Below is a small trained network, with its code and all its weights. Each question gives an input and a target symbol and asks what happens when units are switched off, that is, made to give their printed mean instead of their output.

import numpy as np


def w(rows, s, z=0):
    codes = np.array(rows[::2]) - 128.0
    scale = np.full(codes.shape[1], s)
    scale[-1] = z or s
    return codes * scale


def f(y):
    return np.maximum(y, 0)


def softmax(a):
    e = np.exp(a - a.max(-1, keepdims=True))
    return e / e.sum(-1, keepdims=True)


def log_softmax(a):
    a = a - a.max(-1, keepdims=True)
    return a - np.log(np.exp(a).sum(-1, keepdims=True))


def net(x, mask):
    ids = ['Πβεηθξτ'.index(c) for c in x.split()]
    T = len(ids)
    res = E[ids] + P[:T]
    u = 0
    for l in range(2):
        q, k, v = (res @ M[l].T for M in (Q, K, V))
        z = softmax(np.where(np.tri(T) > 0, q @ k.T / 4**0.5, -1e9)) @ v
        res = res + np.where(mask[u], z, O[l][:, -1]) @ O[l][:, :-1]
        u += 1
        y = f(res @ A[l][:, :-1].T + A[l][:, -1])
        res = res + np.where(mask[u : u + 12], y, B[l][:, -1]) @ B[l][:, :-1]
        u += 12
    return log_softmax(res[-1] @ U[:, :-1].T + U[:, -1])


Q, K, V, O, A, B = {}, {}, {}, {}, {}, {}
E = w([
[110,241,107],'Π',
[33,89,32],'β',
[165,115,190],'ε',
[109,22,188],'η',
[91,145,91],'θ',
[115,82,174],'ξ',
[111,181,7],'τ',
],0.013)
P = w([
[145,180,135],'0',
[202,86,123],'1',
[66,149,148],'2',
[211,67,88],'3',
[145,155,198],'4',
[204,85,68],'5',
[91,207,170],'6',
[246,154,23],'7',
],0.011)
Q[0] = w([
[127,102,3],'L0H1',
[148,205,128],'L0H1',
[215,177,127],'L0H1',
[145,86,118],'L0H1',
],0.0056)
K[0] = w([
[253,241,140],'L0H1',
[75,63,100],'L0H1',
[100,86,31],'L0H1',
[182,176,106],'L0H1',
],0.0064)
V[0] = w([
[197,63,88],'L0H1',
[185,139,110],'L0H1',
[134,8,57],'L0H1',
[116,119,59],'L0H1',
],0.011)
O[0] = w([
[167,69,102,89],'L0H1',
[224,163,2,193],'L0H1',
[20,122,136,4],'L0H1',
[75,57,111,194],'L0H1',
],0.0084,0.003)
A[0] = w([
[98,95,143,173],'L0N1',
[245,141,116,23],'L0N2',
[72,203,12,235],'L0N3',
[145,87,217,120],'L0N4',
[155,160,79,22],'L0N5',
[141,84,183,104],'L0N6',
[65,108,141,20],'L0N7',
[212,37,172,49],'L0N8',
[255,233,166,103],'L0N9',
[42,157,85,253],'L0N10',
[87,104,198,16],'L0N11',
[92,177,79,66],'L0N12',
],0.0087,0.0055)
B[0] = w([
[131,168,72,140],'L0N1',
[33,93,92,171],'L0N2',
[146,119,223,252],'L0N3',
[112,204,115,146],'L0N4',
[48,144,120,150],'L0N5',
[117,201,68,139],'L0N6',
[99,208,81,130],'L0N7',
[159,121,71,151],'L0N8',
[63,1,97,212],'L0N9',
[193,109,152,192],'L0N10',
[136,181,147,132],'L0N11',
[66,163,105,153],'L0N12',
],0.0065,0.012)
Q[1] = w([
[138,120,244],'L1H1',
[85,198,169],'L1H1',
[177,152,229],'L1H1',
[41,164,140],'L1H1',
],0.011)
K[1] = w([
[8,82,206],'L1H1',
[103,79,132],'L1H1',
[70,42,145],'L1H1',
[142,98,104],'L1H1',
],0.012)
V[1] = w([
[195,103,163],'L1H1',
[3,74,74],'L1H1',
[87,125,254],'L1H1',
[28,234,93],'L1H1',
],0.011)
O[1] = w([
[161,220,94,121],'L1H1',
[107,2,104,253],'L1H1',
[71,124,66,62],'L1H1',
[59,85,245,46],'L1H1',
],0.0086,0.0037)
A[1] = w([
[208,115,207,149],'L1N1',
[156,246,143,52],'L1N2',
[119,95,181,96],'L1N3',
[101,171,205,162],'L1N4',
[84,145,125,16],'L1N5',
[196,119,242,107],'L1N6',
[68,210,195,84],'L1N7',
[127,183,179,2],'L1N8',
[41,159,202,63],'L1N9',
[142,170,127,46],'L1N10',
[162,243,159,48],'L1N11',
[141,179,225,184],'L1N12',
],0.011,0.0057)
B[1] = w([
[246,136,95,232],'L1N1',
[128,141,221,220],'L1N2',
[145,20,215,226],'L1N3',
[47,206,93,230],'L1N4',
[171,19,207,130],'L1N5',
[217,121,114,192],'L1N6',
[180,183,2,212],'L1N7',
[95,118,136,149],'L1N8',
[93,127,112,206],'L1N9',
[251,235,109,140],'L1N10',
[201,230,145,219],'L1N11',
[95,246,87,251],'L1N12',
],0.0073,0.003)
U = w([
[46,92,176,1],'Π',
[73,102,16,118],'β',
[234,2,144,232],'ε',
[238,32,69,237],'η',
[101,109,113,105],'θ',
[113,119,129,51],'ξ',
[132,119,97,201],'τ',
],0.0087,0.0037)

Each question gives the input, a string of symbols that net reads in full, and the target symbol t.
The units are the heads (4 rows each of Q, K, V and O) and the neurons (one row each of A and B). Each row of codes is followed by its name. A weight is (code - 128) times the scale printed after its matrix; where a second scale follows, it is the last column's (O, A, B and U).
mask holds one flag per unit, layer by layer, with each layer's heads first. A switched-off unit (its flag False) gives its mean, the last column of its rows in O or B, instead of its output. The means were averaged over made-up inputs and are rounded, as every weight is.
A unit's drop is (log p(t) with every unit on - log p(t) with that unit switched off) / (log p(t) with every unit on - log p(t) with every unit switched off).
The circuit of an input: a set's keep is (log p(t) with only the set's units on - log p(t) with every unit switched off) / (log p(t) with every unit on - log p(t) with every unit switched off). Starting from the 12 units with the biggest drops (on a tie, the unit counted first), units are removed one at a time, each time the one whose removal leaves the highest keep (on an exact tie, the one counted first), for as long as the keep stays at least 0.8.
units of the circuit, in order: the units of the circuit, biggest drop first
most important unit: the unit with the biggest drop
k most important neurons: the k neurons with the biggest drops, biggest first
top k neurons in layer l: the k neurons of layer l with the biggest drops, biggest first
drop when u is switched off: that unit's drop, to one decimal
input η ξ θ ε ε θ ε, target β: units of the circuit, in order => (L0H1 L1H1)
input Π Π ε η, target η: units of the circuit, in order => (L0N9 L1H1 L0H1)
input Π Π τ ξ θ τ θ, target ε: most important unit => L0H1
input β Π τ η ε Π ε, target Π: units of the circuit, in order => (L1H1 L0H1 L0N9)
input τ Π τ ξ η, target τ: units of the circuit, in order => (L0N9 L1H1)
input ε β η Π τ τ τ, target η: 4 most important neurons => (L0N2 L0N3 L0N9 L0N10)
input τ τ ε, target τ: units of the circuit, in order => (L0N9 L1H1 L0N2 L1N11)
input τ τ τ ξ ε τ ξ, target τ: top 3 neurons in layer 0 => (L0N9 L0N2 L0N10)
input β τ θ, target Π: units of the circuit, in order => (L0H1 L1H1 L0N9)
input ε Π Π, target η: units of the circuit, in order => (L0N9 L0H1 L1H1 L0N2)
input Π τ ε Π τ Π ξ, target ε: 3 most important neurons => (L0N9 L0N2 L0N5)
input β β Π θ ε τ Π, target Π: 3 most important neurons => (L0N9 L0N12 L0N7)
input Π τ θ Π Π ξ τ, target ε: 3 most important neurons => (L0N2 L0N9 L0N3)
input η ξ η ε Π, target β: units of the circuit, in order => (L1H1)
input η η ε θ Π, target β: top 4 neurons in layer 1 => (L1N7 L1N4 L1N12 L1N9)
input β ε η τ η ε θ, target Π: 2 most important neurons => (L0N9 L1N3)
input Π Π η τ Π ξ Π, target ε: 3 most important neurons => (L0N9 L0N2 L0N10)
input η ε η, target β: top 3 neurons in layer 0 => (L0N9 L0N4 L0N11)
input η Π ε, target β: 2 most important neurons => (L0N10 L0N9)
input η ξ Π β η, target β: 2 most important neurons => (L1N7 L0N9)
input ε θ τ Π τ τ ξ, target η: most important neuron => (L0N2)
input Π Π ξ η θ, target ε: top 4 neurons in layer 0 => (L0N9 L0N2 L0N10 L0N5)
input β θ θ Π τ τ η, target Π: top 2 neurons in layer 1 => (L1N3 L1N1)
input β τ η, target Π: top 3 neurons in layer 0 => (L0N12 L0N9 L0N8)
input η ε ξ, target β: drop when L0N9 is switched off => 0.5
input Π ξ β, target ε: drop when L0N10 is switched off => 0.3
input Π θ θ Π η Π β, target ε: drop when L1H1 is switched off => 0.7
input τ θ ε Π τ τ η, target τ: drop when L1H1 is switched off => 0.3
input ε Π β, target η: most important neuron => (L0N9)
